Below is a small trained network, with its code and all its weights. Each question gives an input and a class and asks what happens when units are switched off, that is, made to give their printed mean instead of their output.

import numpy as np


def w(rows, s, z=0):
    codes = np.array(rows[::2]) - 128.0
    scale = np.full(codes.shape[1], s)
    scale[-1] = z or s
    return codes * scale


def norm(h):
    return h / np.sqrt((h * h).mean(-1, keepdims=True) + 1e-5)


def f(y):
    return y / 2 * (1 + np.tanh(0.7978845608 * (y + 0.044715 * y**3)))


def log_softmax(a):
    a = a - a.max(-1, keepdims=True)
    return a - np.log(np.exp(a).sum(-1, keepdims=True))


def net(x, mask):
    res = np.array(x, float).reshape(1, 5) / 4 @ E
    u = 0
    for l in range(4):
        y = f(norm(res) @ A[l][:, :-1].T + A[l][:, -1])
        res = res + np.where(mask[u : u + 9], y, B[l][:, -1]) @ B[l][:, :-1]
        u += 9
    return log_softmax(norm(res)[-1] @ U[:, :-1].T + U[:, -1])


A, B = {}, {}
E = w([
[75,125,140,142,2,133],'x0',
[109,193,123,128,29,221],'x1',
[89,43,87,95,89,181],'x2',
[161,141,18,120,208,48],'x3',
[248,115,43,196,136,207],'x4',
],0.00085)
A[0] = w([
[146,166,71,102,214,53,2],'0.n0',
[77,84,125,49,121,98,117],'0.n1',
[205,172,107,171,151,136,78],'0.n2',
[52,122,179,76,103,78,24],'0.n3',
[129,127,111,138,57,83,72],'0.n4',
[111,112,185,146,79,62,89],'0.n5',
[109,156,99,110,133,104,74],'0.n6',
[94,122,143,103,3,227,97],'0.n7',
[144,189,223,104,167,77,61],'0.n8',
],0.0027,0.00087)
B[0] = w([
[140,102,155,160,35,210,229],'0.n0',
[78,176,81,154,150,73,166],'0.n1',
[90,152,128,28,83,133,190],'0.n2',
[141,112,119,71,158,76,149],'0.n3',
[193,105,101,198,134,108,101],'0.n4',
[139,126,82,67,180,129,126],'0.n5',
[144,131,120,195,103,152,115],'0.n6',
[164,114,251,230,53,196,254],'0.n7',
[64,143,165,189,175,158,187],'0.n8',
],0.0021,0.0007)
A[1] = w([
[57,80,244,107,60,143,34],'1.n0',
[12,154,229,177,114,107,93],'1.n1',
[150,107,146,130,170,89,103],'1.n2',
[187,105,65,132,67,123,178],'1.n3',
[119,120,137,28,213,48,153],'1.n4',
[185,137,252,93,205,146,110],'1.n5',
[156,137,122,155,131,109,46],'1.n6',
[140,174,115,117,152,148,6],'1.n7',
[180,236,192,170,137,72,76],'1.n8',
],0.0024,0.0011)
B[1] = w([
[177,131,63,95,48,118,159],'1.n0',
[118,112,5,99,98,109,212],'1.n1',
[125,97,152,115,111,146,133],'1.n2',
[111,106,172,102,167,88,202],'1.n3',
[125,99,181,173,130,158,254],'1.n4',
[124,89,152,199,118,149,195],'1.n5',
[128,125,132,86,107,135,86],'1.n6',
[154,157,115,119,113,130,71],'1.n7',
[86,161,127,150,113,99,160],'1.n8',
],0.0029,0.00083)
A[2] = w([
[130,120,50,108,93,56,214],'2.n0',
[127,254,130,146,97,102,18],'2.n1',
[146,107,142,177,72,200,34],'2.n2',
[41,106,180,101,78,63,130],'2.n3',
[84,182,175,131,77,125,3],'2.n4',
[205,150,101,123,103,183,123],'2.n5',
[96,120,134,122,31,185,140],'2.n6',
[184,166,118,138,202,143,184],'2.n7',
[108,119,113,112,108,127,173],'2.n8',
],0.0039,0.00066)
B[2] = w([
[121,115,252,123,102,106,184],'2.n0',
[115,96,173,101,219,167,194],'2.n1',
[152,144,184,183,187,157,210],'2.n2',
[115,189,70,123,131,82,227],'2.n3',
[133,54,82,120,148,133,157],'2.n4',
[61,176,119,125,191,115,203],'2.n5',
[201,119,167,171,111,60,245],'2.n6',
[134,163,105,90,35,122,228],'2.n7',
[124,122,152,152,138,101,139],'2.n8',
],0.0032,0.0011)
A[3] = w([
[146,86,209,167,183,132,67],'3.n0',
[115,183,146,112,120,175,190],'3.n1',
[145,134,37,108,153,111,121],'3.n2',
[119,8,118,154,111,115,143],'3.n3',
[4,101,171,154,163,90,83],'3.n4',
[128,129,77,87,146,182,154],'3.n5',
[1,117,73,69,154,92,7],'3.n6',
[174,95,88,91,141,86,182],'3.n7',
[113,130,127,131,197,205,45],'3.n8',
],0.0041,0.0012)
B[3] = w([
[83,85,132,139,48,213,217],'3.n0',
[115,130,135,115,226,109,179],'3.n1',
[99,52,87,146,50,190,141],'3.n2',
[24,237,127,51,202,168,187],'3.n3',
[99,141,3,209,197,105,247],'3.n4',
[165,87,88,141,137,52,140],'3.n5',
[173,138,141,251,156,178,240],'3.n6',
[69,78,172,141,102,151,164],'3.n7',
[163,137,211,51,105,53,162],'3.n8',
],0.0023,0.0014)
U = w([
[86,142,147,136,25,25,134],'0',
[176,33,36,93,86,135,122],'1',
[176,199,29,79,120,127,108],'2',
[46,149,40,245,210,83,148],'3',
[187,137,225,225,87,204,141],'4',
[115,152,84,134,108,147,5],'5',
[189,174,156,66,212,135,135],'6',
[31,93,136,64,145,190,125],'7',
],0.011,0.016)

Each question gives the input, the list of numbers given to net, and the class t.
The units are the neurons (one row each of A and B). Each row of codes is followed by its name. A weight is (code - 128) times the scale printed after its matrix; where a second scale follows, it is the last column's (A, B and U).
mask holds one flag per neuron, layer by layer. A switched-off neuron (its flag False) gives its mean, the last column of its row in B, instead of its output. The means were averaged over made-up inputs and are rounded, as every weight is.
A unit's drop is (log p(t) with every unit on - log p(t) with that unit switched off) / (log p(t) with every unit on - log p(t) with every unit switched off).
The circuit of an input: a set's keep is (log p(t) with only the set's units on - log p(t) with every unit switched off) / (log p(t) with every unit on - log p(t) with every unit switched off). Starting from the 12 units with the biggest drops (on a tie, the unit counted first), units are removed one at a time, each time the one whose removal leaves the highest keep (on an exact tie, the one counted first), for as long as the keep stays at least 0.8.
units of the circuit, in order: the units of the circuit, biggest drop first
most important unit: the unit with the biggest drop
top k neurons: the k neurons with the biggest drops, biggest first
top k neurons in layer l: the k neurons of layer l with the biggest drops, biggest first
input [-4,3,1,8,-3], class 1: most important unit : 1.n1
input [-4,-2,-2,2,6], class 1: units of the circuit, in order : [0.n7, 3.n2, 2.n7]
input [2,7,7,8,3], class 4: top 3 neurons : [0.n7, 2.n6, 2.n3]
input [-8,-4,4,1,4], class 1: units of the circuit, in order : [2.n7, 3.n2]
input [2,8,-3,1,-7], class 3: units of the circuit, in order : [2.n7, 3.n4]
input [-3,-3,6,7,4], class 1: top 2 neurons : [3.n5, 2.n7]
input [-1,6,-4,3,1], class 6: units of the circuit, in order : [2.n1, 3.n8]
input [-5,-2,-6,3,2], class 6: units of the circuit, in order : [3.n4, 3.n6]
input [-2,7,-3,1,-1], class 6: top 2 neurons in layer 1 : [1.n4, 1.n2]
input [-6,-1,8,-3,2], class 6: units of the circuit, in order : [3.n8, 0.n0]
input [-5,1,2,3,-1], class 1: top 2 neurons : [0.n7, 2.n0]
input [-8,3,3,3,0], class 1: top 3 neurons : [0.n7, 2.n0, 3.n3]
input [-2,2,-4,7,3], class 2: top 2 neurons in layer 1 : [1.n0, 1.n3]
input [7,-8,-3,7,1], class 0: units of the circuit, in order : [2.n0]
input [1,-4,7,8,7], class 7: units of the circuit, in order : [3.n3, 2.n0, 3.n7, 3.n4]
input [-1,3,6,-5,-7], class 0: top 2 neurons : [1.n0, 2.n6]
input [6,3,7,2,-1], class 4: top 3 neurons : [0.n7, 2.n2, 2.n6]
input [5,-4,2,-6,-1], class 0: top 2 neurons : [1.n1, 3.n6]
input [-5,-5,2,2,6], class 1: top 2 neurons in layer 2 : [2.n7, 2.n1]
input [-5,2,5,-2,-7], class 3: most important unit : 0.n0
input [-3,2,4,-8,-5], class 0: top 2 neurons : [1.n1, 3.n6]
input [-3,0,-7,0,2], class 6: top 2 neurons in layer 2 : [2.n6, 2.n0]
input [-8,-2,-3,8,6], class 1: top 2 neurons in layer 3 : [3.n2, 3.n3]
input [0,8,6,0,-3], class 4: top 2 neurons : [0.n7, 2.n2]
input [0,-1,-5,1,3], class 6: top 2 neurons : [2.n1, 0.n7]
